Below are the code and all the weights of a small trained network. Each question names an input and a target symbol and asks about switching units off, where a switched-off unit gives its printed mean instead of its output.

import numpy as np


def w(rows, s, z=0):
    codes = np.array(rows[::2]) - 128.0
    scale = np.full(codes.shape[1], s)
    scale[-1] = z or s
    return codes * scale


def norm(h):
    return h / np.sqrt((h * h).mean(-1, keepdims=True) + 1e-5)


def f(y):
    return y / 2 * (1 + np.tanh(0.7978845608 * (y + 0.044715 * y**3)))


def softmax(a):
    e = np.exp(a - a.max(-1, keepdims=True))
    return e / e.sum(-1, keepdims=True)


def log_softmax(a):
    a = a - a.max(-1, keepdims=True)
    return a - np.log(np.exp(a).sum(-1, keepdims=True))


def net(x, mask):
    ids = ['ΓΔΠΣΨαβζημξτφω'.index(c) for c in x.split()]
    T = len(ids)
    res = E[ids] + P[:T]
    u = 0
    for l in range(3):
        r = norm(res)
        for j in range(2):
            rows = slice(4 * j, 4 * j + 4)
            q, k, v = (r @ M[l][rows].T for M in (Q, K, V))
            z = softmax(np.where(np.tri(T) > 0, q @ k.T / 4**0.5, -1e9)) @ v
            o = O[l][rows]
            res = res + np.where(mask[u + j], z, o[:, -1]) @ o[:, :-1]
        u += 2
        y = f(norm(res) @ A[l][:, :-1].T + A[l][:, -1])
        res = res + np.where(mask[u : u + 4], y, B[l][:, -1]) @ B[l][:, :-1]
        u += 4
    return log_softmax(norm(res)[-1] @ U[:, :-1].T + U[:, -1])


Q, K, V, O, A, B = {}, {}, {}, {}, {}, {}
E = w([
[118,124,110],'Γ',
[111,118,113],'Δ',
[109,122,112],'Π',
[2,94,114],'Σ',
[126,153,144],'Ψ',
[128,116,121],'α',
[113,121,105],'β',
[142,133,141],'ζ',
[131,129,112],'η',
[131,134,143],'μ',
[132,144,128],'ξ',
[115,148,126],'τ',
[132,134,141],'φ',
[162,113,110],'ω',
],0.019)
P = w([
[122,85,122],'0',
[134,254,139],'1',
[147,206,97],'2',
[147,186,105],'3',
[147,161,70],'4',
[149,148,75],'5',
[139,158,91],'6',
],0.0045)
Q[0] = w([
[86,180,169],'0.h1',
[90,211,119],'0.h1',
[157,123,39],'0.h1',
[55,133,90],'0.h1',
[110,14,53],'0.h2',
[101,109,73],'0.h2',
[213,119,148],'0.h2',
[86,97,2],'0.h2',
],0.0068)
K[0] = w([
[78,94,21],'0.h1',
[206,53,128],'0.h1',
[92,216,162],'0.h1',
[254,157,107],'0.h1',
[139,97,74],'0.h2',
[81,102,20],'0.h2',
[161,96,148],'0.h2',
[51,23,88],'0.h2',
],0.0061)
V[0] = w([
[190,82,87],'0.h1',
[78,29,129],'0.h1',
[103,108,93],'0.h1',
[104,105,59],'0.h1',
[166,93,196],'0.h2',
[160,147,3],'0.h2',
[86,119,194],'0.h2',
[74,126,106],'0.h2',
],0.0057)
O[0] = w([
[228,45,84,64],'0.h1',
[163,106,8,2],'0.h1',
[164,155,8,115],'0.h1',
[133,159,106,120],'0.h1',
[114,44,71,51],'0.h2',
[161,221,252,176],'0.h2',
[70,49,32,110],'0.h2',
[84,210,192,142],'0.h2',
],0.0027,0.0033)
A[0] = w([
[162,160,64,79],'0.n1',
[90,237,123,42],'0.n2',
[137,254,164,153],'0.n3',
[95,106,72,7],'0.n4',
],0.0048,0.0021)
B[0] = w([
[4,116,226,126],'0.n1',
[197,70,99,190],'0.n2',
[152,104,54,253],'0.n3',
[121,25,137,106],'0.n4',
],0.0035,0.0061)
Q[1] = w([
[126,185,125],'1.h1',
[217,63,137],'1.h1',
[150,2,101],'1.h1',
[151,181,137],'1.h1',
[99,99,169],'1.h2',
[88,123,71],'1.h2',
[177,46,115],'1.h2',
[97,193,198],'1.h2',
],0.0078)
K[1] = w([
[14,16,76],'1.h1',
[239,182,110],'1.h1',
[255,250,69],'1.h1',
[48,146,109],'1.h1',
[179,70,110],'1.h2',
[61,178,83],'1.h2',
[245,231,32],'1.h2',
[89,48,112],'1.h2',
],0.0058)
V[1] = w([
[107,96,38],'1.h1',
[12,105,11],'1.h1',
[243,134,4],'1.h1',
[221,113,194],'1.h1',
[42,118,220],'1.h2',
[57,147,127],'1.h2',
[166,182,135],'1.h2',
[76,199,62],'1.h2',
],0.005)
O[1] = w([
[128,66,146,145],'1.h1',
[148,13,216,223],'1.h1',
[1,173,171,105],'1.h1',
[138,209,79,32],'1.h1',
[222,56,103,110],'1.h2',
[203,102,185,172],'1.h2',
[141,155,204,188],'1.h2',
[121,121,227,255],'1.h2',
],0.004,0.0032)
A[1] = w([
[112,166,47,64],'1.n1',
[216,146,79,160],'1.n2',
[202,182,66,255],'1.n3',
[147,1,194,220],'1.n4',
],0.0053,0.0012)
B[1] = w([
[170,106,128,83],'1.n1',
[127,60,208,177],'1.n2',
[167,6,175,214],'1.n3',
[190,255,176,253],'1.n4',
],0.0043,0.0018)
Q[2] = w([
[157,91,113],'2.h1',
[13,154,101],'2.h1',
[93,79,101],'2.h1',
[32,166,99],'2.h1',
[152,30,80],'2.h2',
[85,116,2],'2.h2',
[180,62,47],'2.h2',
[89,181,141],'2.h2',
],0.011)
K[2] = w([
[131,197,145],'2.h1',
[93,92,95],'2.h1',
[96,157,133],'2.h1',
[110,116,104],'2.h1',
[136,179,132],'2.h2',
[233,155,153],'2.h2',
[152,247,176],'2.h2',
[150,41,102],'2.h2',
],0.014)
V[2] = w([
[255,83,158],'2.h1',
[124,109,101],'2.h1',
[171,142,103],'2.h1',
[68,166,88],'2.h1',
[200,99,75],'2.h2',
[70,26,128],'2.h2',
[151,175,230],'2.h2',
[106,64,176],'2.h2',
],0.0098)
O[2] = w([
[180,99,181,206],'2.h1',
[137,117,110,81],'2.h1',
[170,113,140,120],'2.h1',
[102,178,42,63],'2.h1',
[254,138,137,73],'2.h2',
[104,32,153,114],'2.h2',
[101,166,151,253],'2.h2',
[85,54,204,177],'2.h2',
],0.0082,0.0051)
A[2] = w([
[254,121,230,153],'2.n1',
[87,193,22,253],'2.n2',
[158,167,71,140],'2.n3',
[53,72,206,132],'2.n4',
],0.007,0.0046)
B[2] = w([
[40,112,68,253],'2.n1',
[174,1,116,205],'2.n2',
[197,100,120,124],'2.n3',
[185,77,85,192],'2.n4',
],0.0068,0.0054)
U = w([
[91,239,225,118],'Γ',
[117,68,135,85],'Δ',
[205,202,121,146],'Π',
[181,31,37,120],'Σ',
[124,83,134,86],'Ψ',
[68,124,149,112],'α',
[210,134,58,158],'β',
[87,111,170,66],'ζ',
[91,191,50,255],'η',
[57,115,182,48],'μ',
[83,95,171,68],'ξ',
[128,120,127,46],'τ',
[32,61,62,152],'φ',
[250,109,226,133],'ω',
],0.013,0.0045)

Each question gives the input, a string of symbols that net reads in full, and the target symbol t.
The units are the heads (4 rows each of Q, K, V and O) and the neurons (one row each of A and B). Each row of codes is followed by its name. A weight is (code - 128) times the scale printed after its matrix; where a second scale follows, it is the last column's (O, A, B and U).
mask holds one flag per unit, layer by layer, with each layer's heads first. A switched-off unit (its flag False) gives its mean, the last column of its rows in O or B, instead of its output. The means were averaged over made-up inputs and are rounded, as every weight is.
A unit's drop is (log p(t) with every unit on - log p(t) with that unit switched off) / (log p(t) with every unit on - log p(t) with every unit switched off).
The circuit of an input: a set's keep is (log p(t) with only the set's units on - log p(t) with every unit switched off) / (log p(t) with every unit on - log p(t) with every unit switched off). Starting from the 12 units with the biggest drops (on a tie, the unit counted first), units are removed one at a time, each time the one whose removal leaves the highest keep (on an exact tie, the one counted first), for as long as the keep stays at least 0.8.
units of the circuit, in order: the units of the circuit, biggest drop first
unit that matters most: the unit with the biggest drop
k most important neurons of layer l: the k neurons of layer l with the biggest drops, biggest first
heads that matter: for each layer, one digit per head in row order, 1 if its drop is at least 0.15 and else 0, layers parted by /
drop when u is switched off: that unit's drop, to one decimal
input η η ζ τ, target η: units of the circuit, in order : 1.h1, 0.h2, 2.h1
input Ψ Ψ Γ, target ω: unit that matters most : 0.h2
input η η Ψ τ, target η: units of the circuit, in order : 0.h2, 1.h1, 2.h1
input ξ Ψ ξ τ τ ω α, target Π: units of the circuit, in order : 2.h2, 1.h1
input Ψ η Ψ α α α Π, target ω: heads that matter : 01 / 10 / 00
input α Ψ Ψ α Ψ φ Ψ, target φ: heads that matter : 10 / 11 / 10
input α τ ζ, target φ: units of the circuit, in order : 1.h1, 1.h2, 2.h1, 2.h2
input ξ α Δ μ η ζ, target Π: units of the circuit, in order : 2.h2, 0.h2, 1.h1
input ω ζ Ψ φ, target β: units of the circuit, in order : 1.h2, 1.h1, 2.h2, 0.h1
input η ω Ψ Ψ Ψ ζ, target η: units of the circuit, in order : 1.h1, 0.h2, 2.h1
input η μ β ξ Ψ, target η: units of the circuit, in order : 0.h2, 1.h1, 2.h1
input Ψ τ Ψ τ Ψ, target ω: heads that matter : 01 / 11 / 01
input η τ Ψ ω, target η: units of the circuit, in order : 1.h1, 2.h1, 1.h2
input τ Ψ Ψ Ψ Ψ α, target Γ: units of the circuit, in order : 2.h2
input τ Ψ Ψ φ τ Ψ η, target Γ: heads that matter : 00 / 00 / 01
input ξ τ Π Ψ, target Π: heads that matter : 11 / 10 / 01
input ζ Ψ Ψ ξ, target Σ: heads that matter : 01 / 11 / 00
input η η Γ Ψ Ψ Ψ η, target η: heads that matter : 01 / 10 / 10
input τ η ω Ψ Ψ ω τ, target Γ: heads that matter : 01 / 00 / 01
input ζ ζ τ η, target Σ: unit that matters most : 1.h2
input ω τ ξ Ψ α η ω, target β: 2 most important neurons of layer 1 : 1.n4, 1.n3
input ω η ω β η ζ, target β: heads that matter : 11 / 11 / 01
input ζ η τ Ψ, target Σ: heads that matter : 01 / 11 / 01
input ω β ξ Δ Ψ ξ ξ, target β: drop when 2.n2 is switched off : 0.1
input ζ τ Ψ Ψ η Ψ, target Σ: drop when 2.h1 is switched off : 0.1
input τ β Ψ τ Ψ Δ, target Γ: drop when 1.h2 is switched off : 0.2
input ω τ ζ ζ, target β: drop when 2.h1 is switched off : 0.0
